Below are the code and all the weights of a small trained network. Each question names an input and a target symbol and asks about switching units off, where a switched-off unit gives its printed mean instead of its output.

import numpy as np


def w(rows, s, z=0):
    codes = np.array(rows[::2]) - 128.0
    scale = np.full(codes.shape[1], s)
    scale[-1] = z or s
    return codes * scale


def f(y):
    return np.maximum(y, 0)


def softmax(a):
    e = np.exp(a - a.max(-1, keepdims=True))
    return e / e.sum(-1, keepdims=True)


def log_softmax(a):
    a = a - a.max(-1, keepdims=True)
    return a - np.log(np.exp(a).sum(-1, keepdims=True))


def net(x, mask):
    ids = ['ΓΘΨΩβμπτφ'.index(c) for c in x.split()]
    T = len(ids)
    res = E[ids] + P[:T]
    u = 0
    for l in range(2):
        r = res
        for j in range(2):
            rows = slice(3 * j, 3 * j + 3)
            q, k, v = (r @ M[l][rows].T for M in (Q, K, V))
            z = softmax(np.where(np.tri(T) > 0, q @ k.T / 3**0.5, -1e9)) @ v
            o = O[l][rows]
            res = res + np.where(mask[u + j], z, o[:, -1]) @ o[:, :-1]
        u += 2
        y = f(res @ A[l][:, :-1].T + A[l][:, -1])
        res = res + np.where(mask[u : u + 8], y, B[l][:, -1]) @ B[l][:, :-1]
        u += 8
    return log_softmax(res[-1] @ U[:, :-1].T + U[:, -1])


Q, K, V, O, A, B = {}, {}, {}, {}, {}, {}
E = w([
[159,102,99,172],'Γ',
[172,65,115,179],'Θ',
[184,135,130,152],'Ψ',
[169,94,112,161],'Ω',
[78,147,43,168],'β',
[124,170,170,179],'μ',
[250,140,113,42],'π',
[179,49,117,52],'τ',
[205,238,90,97],'φ',
],0.011)
P = w([
[166,141,202,193],'0',
[225,71,3,177],'1',
[208,91,19,169],'2',
[187,103,25,162],'3',
[177,117,35,141],'4',
[164,124,39,122],'5',
[142,135,32,110],'6',
[131,152,38,93],'7',
[103,161,37,74],'8',
[79,177,37,51],'9',
[67,173,27,33],'10',
[66,186,24,25],'11',
],0.0065)
Q[0] = w([
[99,155,150,138],'L0H1',
[118,106,162,122],'L0H1',
[145,153,82,100],'L0H1',
[168,136,135,84],'L0H2',
[178,149,77,134],'L0H2',
[122,145,251,92],'L0H2',
],0.029)
K[0] = w([
[134,8,155,199],'L0H1',
[142,115,79,188],'L0H1',
[113,193,187,92],'L0H1',
[47,139,84,232],'L0H2',
[37,135,81,78],'L0H2',
[173,87,167,233],'L0H2',
],0.013)
V[0] = w([
[120,140,31,135],'L0H1',
[118,222,84,126],'L0H1',
[98,162,76,182],'L0H1',
[135,254,117,194],'L0H2',
[82,132,211,187],'L0H2',
[53,90,92,185],'L0H2',
],0.0099)
O[0] = w([
[157,88,62,208,199],'L0H1',
[155,195,67,155,192],'L0H1',
[75,154,80,180,138],'L0H1',
[166,254,114,205,190],'L0H2',
[50,139,210,178,2],'L0H2',
[17,81,64,173,157],'L0H2',
],0.0085,0.0073)
A[0] = w([
[102,143,118,139,167],'L0N1',
[69,167,104,142,245],'L0N2',
[133,28,71,178,210],'L0N3',
[73,158,144,177,83],'L0N4',
[62,162,131,167,147],'L0N5',
[125,30,202,146,227],'L0N6',
[156,116,255,120,254],'L0N7',
[95,173,113,155,180],'L0N8',
],0.0081,0.0036)
B[0] = w([
[146,124,150,161,156],'L0N1',
[176,111,176,181,199],'L0N2',
[46,249,143,113,255],'L0N3',
[238,36,163,187,139],'L0N4',
[179,80,176,194,151],'L0N5',
[3,133,183,84,134],'L0N6',
[128,177,173,69,140],'L0N7',
[136,110,151,173,189],'L0N8',
],0.0065,0.0095)
Q[1] = w([
[156,161,153,106],'L1H1',
[145,218,7,154],'L1H1',
[98,59,177,132],'L1H1',
[132,164,82,140],'L1H2',
[142,188,133,147],'L1H2',
[140,203,113,157],'L1H2',
],0.012)
K[1] = w([
[138,130,169,97],'L1H1',
[74,255,146,86],'L1H1',
[165,31,90,185],'L1H1',
[127,94,198,167],'L1H2',
[150,148,173,175],'L1H2',
[147,137,187,186],'L1H2',
],0.0086)
V[1] = w([
[99,99,22,187],'L1H1',
[202,73,38,53],'L1H1',
[163,142,5,109],'L1H1',
[172,203,3,59],'L1H2',
[123,143,230,18],'L1H2',
[28,129,150,30],'L1H2',
],0.005)
O[1] = w([
[172,192,83,165,99],'L1H1',
[153,28,18,127,134],'L1H1',
[154,97,27,219,157],'L1H1',
[48,172,19,225,65],'L1H2',
[120,213,3,42,71],'L1H2',
[153,239,72,105,3],'L1H2',
],0.0051,0.011)
A[1] = w([
[137,120,220,90,200],'L1N1',
[135,122,101,84,95],'L1N2',
[96,76,109,76,253],'L1N3',
[55,229,152,63,154],'L1N4',
[109,11,254,3,94],'L1N5',
[65,201,145,142,147],'L1N6',
[24,51,202,179,110],'L1N7',
[124,196,86,86,66],'L1N8',
],0.0058,0.0062)
B[1] = w([
[168,110,108,56,205],'L1N1',
[139,123,115,165,168],'L1N2',
[113,66,129,51,254],'L1N3',
[66,128,200,134,221],'L1N4',
[105,91,32,255,172],'L1N5',
[132,148,167,145,171],'L1N6',
[74,109,83,91,228],'L1N7',
[119,91,133,175,207],'L1N8',
],0.0085,0.0045)
U = w([
[121,171,162,131,62],'Γ',
[45,122,166,90,80],'Θ',
[141,210,224,98,134],'Ψ',
[102,149,159,109,114],'Ω',
[5,162,81,228,119],'β',
[156,47,209,176,191],'μ',
[221,88,134,27,255],'π',
[28,63,37,82,119],'τ',
[254,236,72,169,59],'φ',
],0.0041,0.0031)

Each question gives the input, a string of symbols that net reads in full, and the target symbol t.
The units are the heads (3 rows each of Q, K, V and O) and the neurons (one row each of A and B). Each row of codes is followed by its name. A weight is (code - 128) times the scale printed after its matrix; where a second scale follows, it is the last column's (O, A, B and U).
mask holds one flag per unit, layer by layer, with each layer's heads first. A switched-off unit (its flag False) gives its mean, the last column of its rows in O or B, instead of its output. The means were averaged over made-up inputs and are rounded, as every weight is.
A unit's drop is (log p(t) with every unit on - log p(t) with that unit switched off) / (log p(t) with every unit on - log p(t) with every unit switched off).
most important unit: the unit with the biggest drop
k most important neurons: the k neurons with the biggest drops, biggest first
heads that matter: for each layer, one digit per head in row order, 1 if its drop is at least 0.15 and else 0, layers parted by /
input φ Ψ β Ψ, target β: heads that matter	01 / 01
input π β Ω, target τ: most important unit	L0H1
input μ Ω β β π Γ Θ, target π: heads that matter	11 / 01
input β Ω β β Γ Γ φ β π, target μ: 4 most important neurons	L0N4; L0N5; L0N2; L0N8
input Θ Θ π Ψ φ φ Ψ, target φ: 2 most important neurons	L0N3; L1N3
input Γ β π φ Ω Γ Ψ Θ β β, target φ: heads that matter	11 / 11
input φ Γ Γ β Θ Γ β Θ β β, target β: heads that matter	01 / 01
input Θ β π φ Ψ, target Ψ: 3 most important neurons	L0N6; L1N4; L0N7
input Θ φ Θ τ τ β β Ψ Ω β Γ, target Ψ: heads that matter	11 / 11
input Γ β Ψ Ψ Θ π Γ, target φ: heads that matter	00 / 11
input Γ Ω Ψ π Ψ τ, target τ: heads that matter	01 / 00
input φ Ψ φ, target φ: heads that matter	01 / 00
input π μ Γ π π μ, target π: heads that matter	11 / 10
input μ φ φ Ψ β Θ, target φ: most important neuron	L0N4
input β Θ β Γ, target β: heads that matter	10 / 10
input μ φ μ π φ Θ φ π, target φ: 3 most important neurons	L0N4; L0N5; L0N7
input π Ψ π τ φ β τ π φ π π, target τ: 3 most important neurons	L0N7; L0N3; L1N3
input Ω Γ φ, target φ: heads that matter	00 / 01
input Θ Γ Ψ Θ β, target Ψ: 2 most important neurons	L0N6; L0N7
input Θ π Ω, target π: most important neuron	L1N1
input μ π Γ β μ β, target π: 2 most important neurons	L0N4; L0N5
input Θ β Θ π, target Ψ: 3 most important neurons	L0N6; L1N4; L0N7
